[128 = 0]
[118 168 116 111 130 115 127 155 109  94 133  93 161 130 122 123  91 101
 147 126 143 143] : (30)
[125 206 135  81 182 114 118 152  67  98 151 102 179 107 144  93  82  94
 133 116 140 146] : (36)
[136 162 112  77 168 122 127 155 160 102 143 114 157 116 135 101 100  94
 152 120 135 157] : (30)
[ 93 177 135 177  82 101 115 152  70 124 126  56 149 136 110 154  68 121
 111 134 164 104] : (30)
[132 157  95 102  75 161 146 181 145  65 104  35 170 128 109 158 100  96
 170 134 199 166] : (34)
[130 184 145 106 155 149  61 179  65  88 158 102 135  86 142 134  55  79
 106  99 147 167] : (36)
[117 178 133 110 132 112  99 141  71 109 129 134 143 107 134 107  91  98
 129 123 148 148] : (34)
[133 174 120  77 165 129 109 168  88  88 140 122 154 102 141 101  93  83
 143 118 145 153] : (30)
[124 162 117 107 158 118 108 172  89 100 146 110 148 112 133 110  85  99
 130 115 148 132] : (34)
[115 175 124 104 122 110 117 123  99 105 126 121 142 120 127 112  96  91
 155 133 136 156] : (34)
[ 93 184 104  78 163  91 114 124  94 108 135 151 144 125 134  91  89  64
 183 130 127 157] : (34)
[128 177 118 110  97 149 128 186 105  78 123  38 176 117 114 148  81  99
 143 120 172 161] : (34)
[118 192 134 105 154 107  83 157  45 106 142 131 150  94 138 102  71  75
 115 119 153 142] : (34)
[120 180 137 115 164 109  81 168  46 110 148 120 144  96 141 110  69  85
 105 114 148 128] : (34)
[115 167 126 143 117 110 133 142  99 120 131  79 157 140 118 135  99 124
 129 130 144 119] : (30)
[128 201 127  89 171 111  88 193  50 119 148 111 160  93 144  98  65  76
 120 107 160 142] : (36)
[130 186 163  98 175 172  53 181  62  83 175  88 134  77 151 143  36  85
  90  81 134 197] : (36)
[ 85 163  99 165  99 104 124 162 101 115 130  63 146 151 109 147  72 106
 140 131 155 104] : (30)
[117 156 117 109 128 116 105 147  99 110 128 128 131 114 132 118  92  87
 142 124 145 144] : (34)
[117 218 117  77 146 108 124 156  68  79 135  77 188 113 132 102  70  81
 159 122 155 163] : (34)
[108 163 113 136 116 115 133 151 107 111 129  77 172 139 117 135  94 111
 141 131 146 126] : (30)
[123 161  92 103 143 125 111 173 102  96 141 100 146 115 132 123  82  83
 146 117 146 142] : (34)
[105 172 102 115 103 101 135 138 105 104 112 104 159 129 117 116 101  96
 165 141 155 136] : (36)
[124 182 120 118  95 137 111 168  91  83 118  75 152 109 122 138  83  90
 138 127 166 163] : (34)
[106 183 120 130 123 110 111 163  79  94 135  81 149 122 121 124  70  94
 127 122 160 128] : (30)
[116 176 134 110 168 102  97 145  60 118 148 137 143 108 141  96  87  99
 122 120 136 135] : (34)
[130 186 111  79 140 135  98 179  79  69 130  93 158  93 134 115  70  62
 152 114 161 176] : (30)
[129 191 167 146  92 128  84 137  37 109 118 117 144  87 135 131  90 109
  89 124 167 153] : (34)
[133 187 138  94 175 125 104 161  74 100 152 103 162 107 147 107  78  96
 124 109 138 156] : (36)
[111 176 104 119  99 101 146 133 114 105 111  94 168 137 113 117 110 104
 167 145 147 129] : (36)
[121 139  84 116 102  75 161 125 128 129  88 150 148 144 116  96 150 102
 178 154 153  92] : (36)
[126 172 135 117 134 120 128 139  98 109 130 106 161 117 131 118 105 113
 130 128 146 139] : (34)
[137 163 124 118 103 150 124 174 108  88 122  56 163 112 123 143  99 113
 118 119 167 147] : (34)
[118 137 107 140  94 117 121 145 113 118 108 120 135 126 119 127 112 103
 146 135 151 122] : (36)
[106 169 104 120 123 116 135 158 109 100 132  65 162 141 116 136  85 102
 151 130 145 131] : (30)
[137 170 117  54 173 133 115 156 103  83 141 131 160 100 143  94  99  84
 159 116 135 185] : (30)
[128 165 148 115 154 164  58 177  75  91 159 105 125  81 146 146  60  87
  94  88 138 179] : (36)
[121 141 132 101 181 107 108 163  64 107 159 109 165 112 139  97  78  99
 116 116 139 128] : (34)
[131 170 120  88 158 119 107 156  89 103 135 135 147 107 141  98  95  86
 139 119 147 149] : (36)
[100 170 121 152 105 108 133 153  98 114 130  61 160 152 112 141  89 118
 134 134 152 111] : (30)
[121 200 153 111 119 108 108 112  51 113 121 136 155 102 135 110  94 101
 127 130 149 159] : (34)
[115 202 127  96 127 122 128 148  83  85 126  77 185 117 133 118  84 100
 146 126 154 149] : (34)

[128 123 110 126 137 141 121 155 142 151 124 128 142 159 180 100 158  97
 153 171 124 160] : <83>
[152 127 121 123 123 105 117 141 133 131 130 136 116 127 120 135 128 137
 117 131 130 120] : <82>
[127 136 111 134 116 144 111 135 131 134 128 137 143 143 143 104 144 110
 132 165 131 150] : <92>
[200  97 160 129 103  66  89 118 120  81 101 129 114 141 123 128 226 160
 142 138 116  69] : <91>
[132 148  96 123 136 182  96 132 150 179 133 170 118 137 129 111 101  96
 125 197 129 156] : <83>
